Each row is followed by its class.
[  2.4  -5.7  15.9   0.3   4.3  -5.3 -10.3  -1.4  11.5  -0.5 -10.1  -4.1
 -12.1  11.3   8.4 -14.7  11.9 -34.5  12.2   4.4  10.7  16.0   1.5  -8.4
  -0.5 -24.8  -1.2  -4.0 -16.4  22.5  -2.4 -40.2   4.3 -33.2  -3.6  17.3
   9.5 -23.5 -65.5  23.3   4.9 -28.0  -8.7  -5.5  -6.0  11.1 -13.5 -10.6
   9.6 -16.5 -35.4   3.5  -2.3   1.4  23.1  19.8]  Vafe
[  8.9 -10.7   9.1   8.7  -0.5 -20.9 -28.6   0.3  29.7 -14.4 -18.9  13.8
  -2.5  22.5  -6.1   8.2  23.5 -20.0  -1.6 -19.0  16.7  23.9  30.0  -2.9
  -9.2  -5.7   3.9  22.2 -50.3   5.9  -1.1 -36.5 -21.9 -14.7 -13.7  14.9
   8.5 -41.8 -57.3  12.9  18.1 -30.3  22.5   3.0   2.1  13.9 -14.3   0.5
   5.3 -11.8 -16.4   9.2  -7.3  -5.5  35.5  15.6]  vad
[  7.0 -51.1  19.6   5.6  52.8   5.9   2.1 -10.1  17.4  -1.4 -26.4   6.2
   0.4  34.1   3.6   2.6  24.3 -15.7  18.1  12.6  -1.9  12.0  21.3  11.5
  19.4  -0.9 -11.2  19.4 -84.8  11.3   1.3  -3.6 -54.6  23.1  -2.5  10.7
  28.3 -21.3 -27.9  40.6  19.3 -17.9  20.5 -25.0  15.9   0.4  -6.8 -18.9
  13.6  -9.6  -9.6  15.3  10.5   1.2  40.4  22.4]  mag
[ 10.9  10.5   9.5  -7.7   6.2  -1.0 -12.9   1.0  23.4  -7.0  -7.0   1.3
  -5.1  28.8  -2.5  -7.9  13.7 -30.7  -3.3 -15.7  20.5  18.4   7.3  -9.3
   5.9  -4.4 -10.3 -14.2 -34.6  13.8   2.7 -39.3   5.2 -34.3  -6.5  10.8
   0.3 -43.0 -44.7   7.0   3.8 -45.3  -2.6   0.2 -11.5  33.3  -7.5  -3.7
   3.7 -27.0 -26.2  -7.4 -11.9   9.2  41.7   7.2]  Vafe
[  3.0 -37.2  12.9  12.0  49.8 -12.6   2.7  -5.8  15.4  -1.7 -26.1   2.8
  -2.7  25.4  13.8  -2.2   9.8  -9.7  15.5   7.1  -9.4   8.3  23.3   4.7
  18.3  14.3 -14.0  15.0 -56.3  12.3  -7.0   5.4 -33.3  21.3   2.4   7.0
  30.4 -23.0 -15.7  21.2   2.6 -24.1  16.5 -13.9   2.2  11.9  -4.2 -11.8
 -12.0 -16.3   2.0  21.7  16.2   3.7  29.1  14.4]  mag
[ -0.2  -9.4   7.8   5.0   0.7  -3.9 -16.2   3.1  16.9  -2.6 -19.9   7.2
 -12.6   8.2  -2.1 -15.6  13.2 -16.8  20.7   8.1  12.4   2.1  15.2   4.7
   2.8 -11.9   1.8   5.1 -12.1  23.1  -5.3 -26.0   1.1 -17.8  -1.6  13.9
   9.3 -16.7 -40.2  18.7   2.4 -16.6  -7.4  -7.2 -17.0  10.3 -16.0 -12.5
   1.7 -17.4 -24.6   1.6  -1.6   6.9  11.9  16.8]  Vafe
[  6.6   2.8  23.2  -1.5  16.8  -4.9   0.7  -4.0  18.7 -12.5  -5.8   7.5
 -22.3  26.8   6.3  -6.4  10.4 -13.7   4.6 -18.0   4.4  15.1  -2.7 -11.5
  11.7  -2.4  -2.5  -6.1 -55.7  18.3  -9.0 -37.2 -12.3 -36.7   0.4  25.0
  21.6 -23.2 -36.5  21.5  -2.6 -46.7  12.3  -4.2  -1.4   6.1   3.0  -5.0
  12.0  -6.7 -33.6   6.4  17.8   3.4  23.1  18.0]  Vafe
[  5.7 -30.1   5.5  15.0  23.7   1.3  11.7  -4.7  15.2 -15.4 -21.5   2.3
  -1.8  21.9  13.1  -8.0  10.2  -3.1   0.9   5.1 -12.8  19.5   6.2  -4.5
  -0.9   1.0 -16.2   0.9 -38.4  11.2 -14.2 -16.5 -23.5   6.4  -6.0  16.0
  18.2 -27.7 -30.5  18.4   2.3 -34.3  -2.4 -10.1  12.1   0.2   0.6  -1.6
 -12.2 -11.8  -2.0   3.1   0.8  -7.7  21.2  18.4]  mag
[ -0.6  13.4   6.4  12.8   5.8 -22.9 -29.7  -2.6  23.8  -7.0  -4.9  28.7
 -18.4  20.8 -12.2  21.8  16.7  -7.9 -13.6 -35.6  21.2   6.7  34.0  -4.3
   1.6  18.7  23.4  27.1 -50.0   6.7  -9.6 -36.3 -21.4 -15.8 -11.4  14.4
   1.8 -30.4  -4.1  -5.5  15.2 -35.9  37.4  18.1 -15.6  12.5  -4.7  -7.9
   8.5   2.8 -26.8  11.2  21.8  10.0  44.4  -3.0]  vad
[ 19.1 -28.2  10.2 -14.0  10.7   6.8  15.6  -3.2  23.5 -22.1 -16.5  -7.1
  -5.0  20.0   7.9   5.3   5.8   2.3   9.3   3.9 -24.1  18.9  -9.6  -5.6
  -9.2   8.3  -5.6   4.1 -53.6  -9.2 -10.3 -22.8 -56.8   3.4  -1.0  22.0
  29.5  -9.4 -28.9  18.2  11.7 -21.6  17.5 -12.7  28.7 -23.7  16.4   9.8
 -12.1   6.6  15.8  17.3  15.5 -23.3  21.2  18.3]  panu
[ 34.0 -18.1  27.1 -48.5   2.0  -3.7  16.2  -2.5  10.5  -2.8 -10.0 -33.5
  14.0   3.4  -8.3  37.7   3.6 -22.1  30.1   2.1 -30.5  27.7 -25.4  -4.6
   4.4  -6.9   2.1   7.2 -42.4 -12.4  16.4 -11.2 -67.9  -2.0   6.2  17.0
  10.9   2.1 -55.7  15.5  14.0  -9.5  -0.9 -26.7  52.5 -38.2  22.3  14.4
   5.3  11.2  28.9  23.4  -0.7 -30.0  32.4  10.8]  panu
[ 28.2 -18.3   8.8 -21.0  -6.1  -7.5  -8.4   5.0  30.8 -10.6 -22.0 -13.4
   2.7   9.6  -2.8  16.3   7.1  -9.4  19.3  -4.4 -15.8  24.4 -10.9   2.2
 -11.3   4.6  -1.0   5.6 -48.3  -2.4   3.1 -33.1 -49.1  -6.6  -1.2  23.1
   9.3 -23.0 -57.9   0.9  14.3 -19.3  -7.8  -1.4  15.3  -6.8   5.9   3.0
 -11.9  -4.2  25.0   6.6 -10.4 -20.0  37.4   1.8]  panu
[ 14.7 -14.0  11.1 -20.7  11.6   1.6  -2.9  -1.0  19.0   3.4  -2.9 -21.4
   3.9  -5.7 -10.4  20.3   7.9 -24.1  14.3  -0.5  -6.8  24.0  -0.2  -3.3
  18.0  15.3   2.2  10.9 -49.7   3.3  -3.6 -18.9 -53.5  -1.8   5.3  23.0
  30.3 -12.5 -36.5  24.6  20.0 -27.7  -1.8  -4.9  20.9 -17.7  17.6  -1.7
  -3.7   4.2  15.4   9.7  12.5 -17.7  34.7   6.6]  panu
[  8.3 -12.2   8.0   1.5   9.7 -16.1  -8.1  -1.0  28.2 -13.2 -17.6  12.5
  -8.7  22.6   1.9   7.6  18.7   1.2   0.9 -20.7   2.5  13.3  21.0   0.6
   6.5  15.8   4.5  19.0 -57.2  11.9 -19.7 -21.1 -28.5  -4.1 -31.9  13.4
  17.4 -21.6 -13.9   6.1  10.9 -31.6  29.2   4.4  -2.8  13.2   6.2  -3.4
   0.2 -10.0  -8.2   8.0  18.1  -1.8  32.6  -4.5]  vad
[ -2.5 -27.1  10.9  11.3  22.5 -18.7   2.8   1.4  10.1  -0.6 -26.0   6.1
 -12.5   6.6  11.2   1.4   9.5   0.8   8.6   0.7  -8.8  16.4  14.6   1.7
   0.9   0.8  -8.6  18.5 -41.9  14.2  -9.7 -12.5 -21.3   6.1  -5.3  11.4
  20.0  -9.7 -23.1   9.5   5.8 -17.6  15.7 -11.4   3.7  -7.6  -0.4  -8.2
   0.3   1.4  -6.7  15.7  20.5   1.6  14.7  11.8]  mag
[  9.5   7.6  10.4  -9.6   4.8 -23.9  -8.0  -2.7  38.1 -13.2  -8.8  15.0
 -14.8  34.2  -4.6  12.5  18.5 -13.7  -5.8 -30.5  41.2  21.7  19.2  -5.7
  20.4  19.1  10.5  11.3 -79.7  12.9 -18.2 -32.6 -29.6 -31.2  -7.8  26.4
  12.8 -35.1 -19.2  20.7   7.8 -56.0  37.9  16.7  -2.3  20.9  12.3   7.1
   7.6  -6.2  -9.1  10.5  32.7  -4.7  51.6   1.9]  vad
[ 10.3 -32.2  13.0  -2.8  19.5  -7.9   7.4  -4.0  19.8 -12.4 -21.0 -10.3
   7.3  21.6  -1.0   4.6  24.2 -24.6  15.2  15.0  -1.0  19.7  16.3  13.5
  -1.6  -9.2  -6.6  14.6 -47.1   9.6  -0.9 -15.2 -38.4   6.7  -7.3  15.3
  18.2 -21.9 -51.3  31.6  13.5 -12.6  12.4 -14.9  24.4  -1.0  -4.3   1.8
  -1.1 -12.0   2.3   8.1   1.7 -17.4  32.7  27.2]  mag
[ 12.0 -11.6  17.5  -6.8  17.1 -10.2  -6.0   0.5  13.8  -1.7 -17.5 -11.4
  -9.5  22.1  11.4 -13.5   8.0 -36.7  29.8   8.9   7.3  20.0   6.4  -1.4
   9.2 -31.2  -6.7  -4.9 -27.5  24.9   5.2 -31.1   6.6 -33.9   1.4  16.4
  14.8 -20.9 -68.7  25.7  -7.8 -27.8  -8.2 -12.6 -12.3  20.8 -16.0  -9.3
   8.2 -22.9 -30.9   0.5  -4.8   8.9  22.9  26.6]  Vafe
[  6.2  -3.7   8.3   1.7  11.7 -25.4 -12.2  -8.1  33.6 -14.8 -11.5  16.4
  -4.9  26.6  -4.0  16.8  12.1  -1.9  -1.2 -18.1   8.0  11.2  28.4   5.6
  10.4  15.4   4.2  17.1 -61.1   4.5 -11.1 -13.4 -29.6  -2.5  -6.3  14.6
  10.1 -32.5  -5.4   9.2   4.4 -32.8  33.2   8.8  -4.4  20.1   3.2   0.1
  -0.4 -15.7   2.3   5.8  17.7   2.2  38.6   1.9]  vad
[ 12.3 -36.4   5.5  10.3  18.1  -2.3   0.1  -2.6  15.4 -12.1 -24.2   4.6
   5.3  13.3   1.2   2.8  21.6 -12.1   9.1  13.6  -1.0  15.5  23.3   2.8
  -8.6  -4.8  -1.6  19.9 -32.6   7.3  -4.7 -12.5 -29.2  17.0  -3.5   9.2
  16.3 -21.4 -44.8  21.4  15.3  -7.6  17.7 -13.6  14.2  -8.3 -13.0  -8.1
  -3.0  -5.2  -5.1   9.8  -6.6  -3.5  26.8  22.1]  mag
[  2.9   5.2  11.1  -2.8  15.9  10.7 -12.8  -4.0  12.8  -2.5  -1.9   1.4
  -8.6  13.0  -0.6 -14.5  15.2 -35.9  11.6   2.4  15.1  15.3  -6.9  -3.4
   2.6 -17.3  -4.4 -18.7 -25.3  22.7  -0.8 -41.9   0.3 -30.1 -25.8  15.9
   5.3 -26.4 -61.6  19.2   9.7 -33.4 -11.4  -1.5  -5.7  15.8 -11.4 -14.0
   5.0 -16.9 -37.0   4.5  -3.9   1.5  24.9  22.1]  Vafe
[ 10.3 -25.1  10.0  -2.9   8.6 -13.9   6.4  -4.4  14.2 -14.0 -16.2  -0.4
  -7.1  21.4   0.4  14.2  15.4 -14.7  15.7   7.8   4.5   9.2  21.6  -0.1
   0.0  -9.5  -1.7  19.5 -46.4   3.7  -2.2 -12.0 -25.1   0.6 -17.7  13.8
  17.1 -15.6 -37.5  25.7   5.2 -10.2  25.1 -14.1  14.7  -4.4  -0.7   2.6
   5.6  -3.1   2.3  10.0   6.9 -10.2  30.0  26.1]  mag
[ 16.1 -17.6  15.2 -18.1   1.9  -1.4   1.2  -1.8  25.6 -16.7 -16.0 -10.4
  -6.0  13.1  -1.0  20.6  10.9  -4.8   5.2 -10.5 -16.6  24.1  -7.2  -6.6
   1.0  17.0   2.2  15.2 -47.0  -4.1  -8.9 -28.3 -55.5  -8.3  -5.9  22.2
  14.4 -20.6 -39.8  15.6  15.7 -29.9  12.0  -4.6  28.5 -20.8  19.6   5.4
  -7.1   4.4  20.4  14.2   5.5 -18.8  39.5   4.9]  panu
[ 14.9 -12.6  -2.1 -12.4   9.5   1.9   7.5  -5.5  32.1 -22.9 -10.3   6.0
   2.8  25.8  -3.7   8.0  11.8   1.3   2.2   1.6  -8.9  17.6   1.7   2.1
  -6.5  17.6   5.2  12.6 -52.5   2.3 -15.4 -25.4 -64.2   3.4  -7.6  22.9
  24.1 -21.1 -24.0  20.5  16.8 -16.5  21.0   3.2  25.4 -17.0  22.1   6.0
 -14.1   3.8  18.4  13.9   7.0 -23.9  27.7   9.8]  panu
[  7.9 -44.2  18.8   7.9  38.9  23.4  12.4  -6.5  17.8  -4.2 -21.1 -19.4
   3.5   6.3   7.0  -3.4  16.7 -19.7   5.6  11.9 -18.3  37.0  -8.1  -2.4
   3.9   5.9 -17.8  -0.6 -50.6   3.3  -3.3 -25.4 -59.5   8.1  -3.1  23.4
  26.5 -29.1 -54.5  25.1  15.3 -44.0 -13.0 -26.6  34.9 -20.8   6.6 -10.7
 -16.6  -3.3   4.1   5.7  -9.5 -14.5  37.7  18.6]  mag
[ 16.2  -9.2  16.7 -10.6  10.5 -12.2  -4.0  -2.6  11.8  -5.9 -12.4   8.0
   0.7  12.6 -22.8  32.9  13.7  -8.5   1.0 -22.1   1.7   4.3   6.5   9.7
   7.0  11.2  10.1  26.3 -63.0 -18.1  12.4 -15.2 -52.4  -0.3  -6.3   2.7
   6.0  -7.1  -7.5  -3.0  16.4  -9.7  39.6 -10.9  22.4 -15.9   3.0  -0.5
  12.5  10.8  -0.3  21.8  11.9  -2.1  30.2   3.9]  panu
[  5.7 -12.1   5.9   5.6   7.9 -22.0 -17.5   2.0  19.2  -2.3 -18.9   8.5
  -7.1  11.1   4.8   7.9  10.6  -1.1   5.9 -10.6   2.5   1.8  29.3  -4.9
   6.6   4.7   1.5  25.3 -42.1   9.8 -17.7  -8.8 -17.5  -1.8  -5.6  17.6
  14.4 -19.5 -14.0  11.2   4.9 -18.2  18.1   6.2  -7.5  13.2  -1.9  -2.0
   1.8  -2.1  -6.3  11.0  15.1   3.2  27.6   2.5]  vad
[ 19.7 -25.3  22.0 -17.4  20.1 -10.8  -5.7   1.0  27.2   3.5 -19.0 -13.2
  -9.9   8.7  -7.4  22.8   6.3 -11.6  20.9  -8.0 -15.5  22.3  -0.5  -0.7
  21.8  15.7   5.0  19.8 -63.7  12.7  -5.9 -18.0 -57.0  -3.3  -2.6  25.3
  14.0 -17.5 -34.4  17.3  11.0 -35.1   8.2  -2.4  10.2 -10.2  16.9  -3.5
  -3.8   0.8  10.8  25.4  27.3  -8.6  41.2   1.1]  panu
[ 16.5 -13.3  11.8 -23.6  -0.6   9.4  -4.5  -5.4  21.6  -6.8  -9.0 -15.8
   2.0   6.2 -17.3  19.2   9.9 -12.4   9.7   1.8  -9.7  15.6  -6.5   0.9
  -1.4  10.9  10.7  16.2 -38.5  -3.4   1.5 -28.7 -59.0  -3.5   1.0  19.6
  10.0  -7.9 -35.1   9.8  17.5  -9.6   7.2  -3.0  24.4 -26.7   4.7  -3.2
  -9.4  10.7  15.3  26.6   7.1 -15.3  29.1   6.9]  panu
[  3.7 -22.4  -9.6  22.6  16.9 -12.0 -17.0  -1.5  33.2 -22.6 -28.6  42.8
   3.8  29.6 -11.8  27.3  19.1  29.5 -21.6 -19.8  -3.0   6.4  41.9   7.8
 -14.0  40.9  10.3  43.8 -70.5 -12.8 -16.8 -16.6 -74.5  35.0 -18.6  10.0
  18.5 -36.6  15.2  -7.8  32.8 -16.8  53.0  10.8  12.2  -4.6  -2.5  -1.9
 -20.4   6.0  19.4  17.6  15.1  -3.4  26.2  -6.5]  mag
